Below is a small trained network, with its code and all its weights. Each question gives an input and a target symbol and asks what happens when units are switched off, that is, made to give their printed mean instead of their output.

import numpy as np


def w(rows, s, z=0):
    codes = np.array(rows[::2]) - 128.0
    scale = np.full(codes.shape[1], s)
    scale[-1] = z or s
    return codes * scale


def f(y):
    return np.maximum(y, 0)


def softmax(a):
    e = np.exp(a - a.max(-1, keepdims=True))
    return e / e.sum(-1, keepdims=True)


def log_softmax(a):
    a = a - a.max(-1, keepdims=True)
    return a - np.log(np.exp(a).sum(-1, keepdims=True))


def net(x, mask):
    ids = ['ΔΘΦβζημξτψ'.index(c) for c in x.split()]
    T = len(ids)
    res = E[ids] + P[:T]
    r = res
    for j in range(3):
        rows = slice(3 * j, 3 * j + 3)
        q, k, v = (r @ M[0][rows].T for M in (Q, K, V))
        z = softmax(np.where(np.tri(T) > 0, q @ k.T / 3**0.5, -1e9)) @ v
        o = O[0][rows]
        res = res + np.where(mask[j], z, o[:, -1]) @ o[:, :-1]
    y = f(res @ A[0][:, :-1].T + A[0][:, -1])
    res = res + np.where(mask[3:7], y, B[0][:, -1]) @ B[0][:, :-1]
    return log_softmax(res[-1] @ U[:, :-1].T + U[:, -1])


Q, K, V, O, A, B = {}, {}, {}, {}, {}, {}
E = w([
[89,117,200,124,78],'Δ',
[42,167,153,163,98],'Θ',
[152,113,141,86,95],'Φ',
[217,120,75,62,114],'β',
[2,206,68,136,129],'ζ',
[228,112,166,157,89],'η',
[252,123,67,153,110],'μ',
[52,149,122,85,106],'ξ',
[157,198,14,151,143],'τ',
[80,157,195,220,85],'ψ',
],0.016)
P = w([
[127,104,171,97,32],'0',
[146,212,99,103,27],'1',
[149,215,182,101,39],'2',
[154,238,211,84,179],'3',
[170,201,102,155,149],'4',
[165,121,89,179,33],'5',
[28,71,201,68,109],'6',
[113,97,170,119,144],'7',
[216,84,127,204,115],'8',
[175,30,38,128,9],'9',
],0.013)
Q[0] = w([
[108,90,60,130,4],'head 1',
[129,84,112,152,68],'head 1',
[156,131,118,177,134],'head 1',
[152,120,122,151,138],'head 2',
[113,118,95,161,144],'head 2',
[131,134,133,122,190],'head 2',
[152,108,159,120,57],'head 3',
[141,138,136,151,110],'head 3',
[93,169,106,136,80],'head 3',
],0.018)
K[0] = w([
[130,71,155,162,252],'head 1',
[99,82,107,113,189],'head 1',
[121,137,161,84,119],'head 1',
[128,136,122,192,102],'head 2',
[175,129,150,122,124],'head 2',
[138,159,116,147,68],'head 2',
[175,71,124,160,177],'head 3',
[119,112,127,186,123],'head 3',
[79,96,117,132,155],'head 3',
],0.017)
V[0] = w([
[64,157,94,160,125],'head 1',
[67,134,238,54,134],'head 1',
[124,117,189,248,137],'head 1',
[173,120,121,145,141],'head 2',
[171,139,65,111,49],'head 2',
[168,83,116,82,142],'head 2',
[111,141,180,95,157],'head 3',
[138,136,192,177,93],'head 3',
[164,95,140,97,108],'head 3',
],0.016)
O[0] = w([
[158,102,40,117,4,184],'head 1',
[39,178,93,21,96,200],'head 1',
[233,254,229,206,77,76],'head 1',
[144,163,149,172,110,68],'head 2',
[135,62,136,208,120,255],'head 2',
[59,148,148,119,210,41],'head 2',
[94,193,74,69,88,99],'head 3',
[235,116,208,85,127,185],'head 3',
[97,110,195,100,197,100],'head 3',
],0.0086,0.0091)
A[0] = w([
[111,59,254,107,50,166],'neuron 1',
[154,184,151,249,219,96],'neuron 2',
[135,227,173,46,228,3],'neuron 3',
[206,67,125,35,102,56],'neuron 4',
],0.0079,0.0035)
B[0] = w([
[149,161,64,132,141,251],'neuron 1',
[161,88,168,77,138,174],'neuron 2',
[144,201,166,10,138,148],'neuron 3',
[48,176,129,210,130,243],'neuron 4',
],0.011,0.012)
U = w([
[157,160,102,56,133,27],'Δ',
[192,123,131,141,65,153],'Θ',
[126,72,96,45,161,254],'Φ',
[104,22,106,114,197,76],'β',
[208,61,6,154,127,156],'ζ',
[177,91,202,99,110,211],'η',
[207,3,164,130,106,53],'μ',
[47,85,92,115,104,55],'ξ',
[209,3,101,181,105,118],'τ',
[144,205,163,232,156,127],'ψ',
],0.0065,0.0075)

Each question gives the input, a string of symbols that net reads in full, and the target symbol t.
The units are the heads (3 rows each of Q, K, V and O) and the neurons (one row each of A and B). Each row of codes is followed by its name. A weight is (code - 128) times the scale printed after its matrix; where a second scale follows, it is the last column's (O, A, B and U).
mask holds one flag per unit, heads first, then neurons. A switched-off unit (its flag False) gives its mean, the last column of its rows in O or B, instead of its output. The means were averaged over made-up inputs and are rounded, as every weight is.
A unit's drop is (log p(t) with every unit on - log p(t) with that unit switched off) / (log p(t) with every unit on - log p(t) with every unit switched off).
The circuit of an input: a set's keep is (log p(t) with only the set's units on - log p(t) with every unit switched off) / (log p(t) with every unit on - log p(t) with every unit switched off). Starting from all 7 units, units are removed one at a time, each time the one whose removal leaves the highest keep (on an exact tie, the one counted first), for as long as the keep stays at least 0.8.
units of the circuit, in order: the units of the circuit, biggest drop first
k most important neurons: the k neurons with the biggest drops, biggest first
which heads matter: for each layer, one digit per head in row order, 1 if its drop is at least 0.15 and else 0, layers parted by /
input Φ Φ ζ Φ, target ξ: which heads matter => 110
input μ η τ Θ ζ η ζ Θ ξ β, target Θ: which heads matter => 100
input ξ ξ μ, target ξ: units of the circuit, in order => [head 1; neuron 4]
input τ β τ η Θ Θ ψ, target Θ: which heads matter => 100
input Φ τ τ Φ η ζ Δ, target ψ: units of the circuit, in order => [head 1]
input ζ Φ Θ τ τ Φ ζ τ Θ β, target τ: which heads matter => 101
input ζ ξ ζ η, target ξ: units of the circuit, in order => [head 1; neuron 4]
input ζ ζ ζ Θ ξ Φ Φ Φ ζ, target Φ: 2 most important neurons => [neuron 4; neuron 1]
input Θ ζ τ ζ η τ ζ Φ ζ ζ, target ξ: units of the circuit, in order => [head 3; head 1]
input ζ τ ξ τ ζ ζ ζ Δ, target ζ: units of the circuit, in order => [head 1; neuron 1]
input β Δ Φ, target β: units of the circuit, in order => [head 1; head 2]
input μ ξ ψ Δ η Θ, target Δ: which heads matter => 110
input Δ Φ Φ τ, target Φ: units of the circuit, in order => [head 1; head 3]
input Θ β Φ ζ ζ τ ζ ψ ξ, target Θ: units of the circuit, in order => [head 1]
input η ψ β, target η: units of the circuit, in order => [head 1; head 3]
input ζ Φ Φ τ ζ β τ ζ, target ζ: units of the circuit, in order => [head 3; head 1]
input Φ η Φ β Φ ξ ξ ζ ζ, target ξ: units of the circuit, in order => [head 1; head 3]
input η ζ Δ η ζ ψ, target η: 2 most important neurons => [neuron 2; neuron 4]
input τ Θ τ ζ, target ζ: units of the circuit, in order => [head 1; head 3]
input ζ β ζ η Δ Δ η Δ ζ, target ψ: units of the circuit, in order => [head 1]
input ζ Φ ζ η μ η τ ψ ζ, target Θ: which heads matter => 101
input Φ Δ ζ η μ τ ψ ζ, target τ: units of the circuit, in order => [head 1; neuron 4]
input Φ ζ η ζ η τ Φ Φ β, target Φ: which heads matter => 100
input Φ Θ Φ Δ η ζ, target ψ: which heads matter => 101
input η μ Φ η, target μ: which heads matter => 110
input τ Φ τ τ Φ, target τ: which heads matter => 110
input η ζ Φ Θ, target ξ: most important neuron => [neuron 1]
input Φ τ Φ, target Φ: which heads matter => 101
